Below are the code and all the weights of a small trained network. Each question names an input and a class and asks about switching units off, where a switched-off unit gives its printed mean instead of its output.

import numpy as np


def w(rows, s, z=0):
    codes = np.array(rows[::2]) - 128.0
    scale = np.full(codes.shape[1], s)
    scale[-1] = z or s
    return codes * scale


def f(y):
    return y / 2 * (1 + np.tanh(0.7978845608 * (y + 0.044715 * y**3)))


def log_softmax(a):
    a = a - a.max(-1, keepdims=True)
    return a - np.log(np.exp(a).sum(-1, keepdims=True))


def net(x, mask):
    res = np.array(x, float).reshape(1, 3) / 4 @ E
    y = f(res @ A[0][:, :-1].T + A[0][:, -1])
    res = res + np.where(mask, y, B[0][:, -1]) @ B[0][:, :-1]
    return log_softmax(res[-1] @ U[:, :-1].T + U[:, -1])


A, B = {}, {}
E = w([
[48,176,249,128],'x0',
[46,144,74,185],'x1',
[184,209,129,173],'x2',
],0.013)
A[0] = w([
[184,166,91,156,119],'n1',
[64,149,186,143,178],'n2',
[73,81,178,98,121],'n3',
[192,58,127,95,180],'n4',
[115,97,41,157,162],'n5',
[112,99,65,143,152],'n6',
[139,214,171,174,74],'n7',
[192,123,97,144,204],'n8',
[171,139,212,80,151],'n9',
[69,106,171,87,145],'n10',
[196,183,101,168,120],'n11',
[166,63,92,90,254],'n12',
[59,167,153,192,126],'n13',
[22,174,127,184,107],'n14',
[50,180,128,184,155],'n15',
[198,164,87,160,178],'n16',
[121,129,66,180,121],'n17',
[133,236,184,167,36],'n18',
[157,134,209,106,130],'n19',
[109,100,46,162,170],'n20',
[60,87,169,73,128],'n21',
[191,117,101,89,151],'n22',
[192,162,103,172,124],'n23',
[197,119,97,96,160],'n24',
[144,110,118,128,146],'n25',
[195,108,107,74,167],'n26',
[97,104,53,188,146],'n27',
[142,172,207,74,156],'n28',
[118,223,169,175,46],'n29',
[187,102,114,80,147],'n30',
[131,5,52,90,209],'n31',
],0.011,0.0048)
B[0] = w([
[167,134,116,184,181],'n1',
[43,119,108,153,209],'n2',
[77,103,146,221,187],'n3',
[92,74,68,98,203],'n4',
[247,194,187,89,205],'n5',
[192,203,157,93,181],'n6',
[116,137,132,10,179],'n7',
[157,121,60,161,200],'n8',
[121,118,236,144,197],'n9',
[59,103,145,200,188],'n10',
[176,123,145,221,191],'n11',
[150,98,69,79,222],'n12',
[74,140,68,113,193],'n13',
[87,132,36,141,206],'n14',
[75,164,35,107,199],'n15',
[165,134,88,202,204],'n16',
[205,175,121,118,174],'n17',
[81,137,140,4,188],'n18',
[107,125,210,119,182],'n19',
[226,231,185,92,201],'n20',
[96,113,140,215,195],'n21',
[113,102,40,152,191],'n22',
[176,114,128,205,183],'n23',
[119,101,36,169,198],'n24',
[155,114,109,113,143],'n25',
[104,74,21,129,199],'n26',
[228,217,198,125,195],'n27',
[85,112,237,87,199],'n28',
[83,149,104,42,180],'n29',
[93,93,56,122,187],'n30',
[163,120,108,2,251],'n31',
],0.008,0.013)
U = w([
[84,107,31,16,142],'0',
[74,54,254,186,35],'1',
[154,50,73,251,179],'2',
[125,156,254,48,176],'3',
[186,157,162,9,181],'4',
[51,140,77,240,164],'5',
[193,193,129,213,2],'6',
],0.0081,0.0053)

Each question gives the input, the list of numbers given to net, and the class t.
The units are the neurons (one row each of A and B). Each row of codes is followed by its name. A weight is (code - 128) times the scale printed after its matrix; where a second scale follows, it is the last column's (A, B and U).
mask holds one flag per neuron, in row order. A switched-off neuron (its flag False) gives its mean, the last column of its row in B, instead of its output. The means were averaged over made-up inputs and are rounded, as every weight is.
A unit's drop is (log p(t) with every unit on - log p(t) with that unit switched off) / (log p(t) with every unit on - log p(t) with every unit switched off).
The circuit of an input: a set's keep is (log p(t) with only the set's units on - log p(t) with every unit switched off) / (log p(t) with every unit on - log p(t) with every unit switched off). Starting from the 12 units with the biggest drops (on a tie, the unit counted first), units are removed one at a time, each time the one whose removal leaves the highest keep (on an exact tie, the one counted first), for as long as the keep stays at least 0.8.
units of the circuit, in order: the units of the circuit, biggest drop first
unit that matters most: the unit with the biggest drop
k most important neurons: the k neurons with the biggest drops, biggest first
drop of u: that unit's drop, to one decimal
input [5,0,8], class 3: units of the circuit, in order -> n28, n24
input [0,7,3], class 6: units of the circuit, in order -> n27, n20
input [0,3,1], class 6: units of the circuit, in order -> n18, n4, n26
input [1,-8,7], class 3: units of the circuit, in order -> n28, n9
input [8,1,1], class 0: unit that matters most -> n18
input [-8,1,-7], class 4: 2 most important neurons -> n5, n20
input [6,-1,1], class 3: 3 most important neurons -> n18, n7, n29
input [1,4,6], class 0: 3 most important neurons -> n18, n7, n29
input [1,7,2], class 0: 2 most important neurons -> n15, n14
input [0,1,-5], class 4: drop of n24 -> 0.3
input [0,5,5], class 6: drop of n15 -> -0.1
input [-8,8,-4], class 4: drop of n16 -> 0.0
input [0,3,-4], class 4: drop of n24 -> 0.1
input [-8,4,1], class 6: unit that matters most -> n16
